Here is a tiny trained network, its code and every weight. The questions are about switching its units off for an input and a target symbol, where a switched-off unit gives its printed mean instead of its output.

import numpy as np


def w(rows, s, z=0):
    codes = np.array(rows[::2]) - 128.0
    scale = np.full(codes.shape[1], s)
    scale[-1] = z or s
    return codes * scale


def norm(h):
    return h / np.sqrt((h * h).mean(-1, keepdims=True) + 1e-5)


def f(y):
    return np.maximum(y, 0)


def softmax(a):
    e = np.exp(a - a.max(-1, keepdims=True))
    return e / e.sum(-1, keepdims=True)


def log_softmax(a):
    a = a - a.max(-1, keepdims=True)
    return a - np.log(np.exp(a).sum(-1, keepdims=True))


def net(x, mask):
    ids = ['Φβγεζθλμτ'.index(c) for c in x.split()]
    T = len(ids)
    res = E[ids] + P[:T]
    r = norm(res)
    for j in range(2):
        rows = slice(4 * j, 4 * j + 4)
        q, k, v = (r @ M[0][rows].T for M in (Q, K, V))
        z = softmax(np.where(np.tri(T) > 0, q @ k.T / 4**0.5, -1e9)) @ v
        o = O[0][rows]
        res = res + np.where(mask[j], z, o[:, -1]) @ o[:, :-1]
    y = f(norm(res) @ A[0][:, :-1].T + A[0][:, -1])
    res = res + np.where(mask[2:18], y, B[0][:, -1]) @ B[0][:, :-1]
    return log_softmax(norm(res)[-1] @ U[:, :-1].T + U[:, -1])


Q, K, V, O, A, B = {}, {}, {}, {}, {}, {}
E = w([
[86,126,184],'Φ',
[83,125,187],'β',
[60,110,203],'γ',
[177,189,34],'ε',
[2,110,122],'ζ',
[157,189,70],'θ',
[142,181,87],'λ',
[171,180,162],'μ',
[161,160,222],'τ',
],0.0033)
P = w([
[32,77,90],'0',
[106,157,173],'1',
[39,170,117],'2',
[197,21,55],'3',
[124,135,170],'4',
[32,177,96],'5',
[226,78,60],'6',
[131,132,168],'7',
[22,165,92],'8',
[253,109,56],'9',
[134,144,166],'10',
],0.0034)
Q[0] = w([
[13,152,30],'h0',
[187,174,159],'h0',
[226,145,155],'h0',
[33,204,55],'h0',
[123,137,136],'h1',
[70,202,99],'h1',
[188,61,157],'h1',
[253,54,147],'h1',
],0.0056)
K[0] = w([
[254,63,135],'h0',
[57,152,172],'h0',
[44,246,162],'h0',
[214,81,176],'h0',
[148,122,119],'h1',
[215,85,190],'h1',
[69,144,48],'h1',
[31,108,40],'h1',
],0.0057)
V[0] = w([
[132,90,66],'h0',
[158,197,186],'h0',
[172,240,252],'h0',
[142,158,162],'h0',
[225,171,188],'h1',
[80,133,121],'h1',
[206,83,106],'h1',
[65,193,114],'h1',
],0.003)
O[0] = w([
[203,82,177,93],'h0',
[110,212,60,153],'h0',
[96,251,64,172],'h0',
[92,163,98,137],'h0',
[102,161,63,86],'h1',
[160,85,160,178],'h1',
[89,221,146,7],'h1',
[143,48,90,249],'h1',
],0.0024,0.0013)
A[0] = w([
[168,174,125,113],'n0',
[97,135,49,43],'n1',
[94,122,161,101],'n2',
[224,139,203,116],'n3',
[152,145,3,175],'n4',
[130,44,109,141],'n5',
[131,171,114,143],'n6',
[137,175,121,166],'n7',
[188,149,160,58],'n8',
[202,104,161,2],'n9',
[185,99,161,18],'n10',
[194,95,61,52],'n11',
[19,123,109,101],'n12',
[92,41,140,25],'n13',
[70,64,103,121],'n14',
[133,126,128,108],'n15',
],0.0048,0.0025)
B[0] = w([
[110,162,86,173],'n0',
[107,83,156,149],'n1',
[146,169,152,151],'n2',
[114,131,48,179],'n3',
[161,99,254,253],'n4',
[137,94,49,175],'n5',
[100,102,97,184],'n6',
[101,83,82,200],'n7',
[97,118,80,144],'n8',
[91,94,110,137],'n9',
[91,106,103,135],'n10',
[232,169,92,174],'n11',
[218,74,75,193],'n12',
[100,12,102,149],'n13',
[186,135,104,165],'n14',
[130,139,136,128],'n15',
],0.0038,0.003)
U = w([
[110,139,193,92],'Φ',
[115,136,194,71],'β',
[112,118,169,46],'γ',
[255,149,122,137],'ε',
[152,28,95,245],'ζ',
[140,172,133,4],'θ',
[31,187,121,159],'λ',
[68,171,50,106],'μ',
[139,183,187,65],'τ',
],0.0086,0.0036)

Each question gives the input, a string of symbols that net reads in full, and the target symbol t.
The units are the heads (4 rows each of Q, K, V and O) and the neurons (one row each of A and B). Each row of codes is followed by its name. A weight is (code - 128) times the scale printed after its matrix; where a second scale follows, it is the last column's (O, A, B and U).
mask holds one flag per unit, heads first, then neurons. A switched-off unit (its flag False) gives its mean, the last column of its rows in O or B, instead of its output. The means were averaged over made-up inputs and are rounded, as every weight is.
A unit's drop is (log p(t) with every unit on - log p(t) with that unit switched off) / (log p(t) with every unit on - log p(t) with every unit switched off).
The circuit of an input: a set's keep is (log p(t) with only the set's units on - log p(t) with every unit switched off) / (log p(t) with every unit on - log p(t) with every unit switched off). Starting from the 12 units with the biggest drops (on a tie, the unit counted first), units are removed one at a time, each time the one whose removal leaves the highest keep (on an exact tie, the one counted first), for as long as the keep stays at least 0.8.
circuit, biggest first: the units of the circuit, biggest drop first
most important unit: the unit with the biggest drop
top k neurons: the k neurons with the biggest drops, biggest first
heads that matter: for each layer, one digit per head in row order, 1 if its drop is at least 0.15 and else 0, layers parted by /
drop when u is switched off: that unit's drop, to one decimal
input ζ ε λ, target ζ: top 2 neurons	[n12 n4]
input τ τ τ τ β, target λ: circuit, biggest first	[h0 n4]
input τ λ τ λ λ ε, target ζ: circuit, biggest first	[h0 n4 n1 n11]
input γ λ τ β μ γ λ ε β, target ζ: most important unit	n12
input β λ ε Φ ε ε ζ γ λ μ λ, target μ: heads that matter	00
input ε θ τ λ λ τ λ τ, target λ: heads that matter	10
input τ λ λ γ μ ε β λ λ, target ζ: circuit, biggest first	[n12 h0]
input τ μ τ β λ λ λ ζ γ, target ζ: top 3 neurons	[n12 n14 n4]
input ε λ λ λ λ Φ λ λ θ, target ζ: top 2 neurons	[n12 n4]
input γ λ μ λ λ ε, target ζ: circuit, biggest first	[h0 n4 n1]
input μ ζ τ λ λ ζ, target ζ: circuit, biggest first	[h0 n12]
input β λ λ λ Φ Φ, target ζ: top 3 neurons	[n12 n4 n14]
input τ β λ Φ λ β, target ζ: drop when n11 is switched off	-0.1
input θ τ Φ λ λ Φ, target ζ: circuit, biggest first	[n12]
input μ τ λ Φ ζ β λ Φ θ, target ζ: drop when h0 is switched off	1.0
input λ λ τ λ λ γ, target ζ: drop when n14 is switched off	0.1
input Φ Φ λ λ λ ζ, target ζ: drop when n12 is switched off	0.5
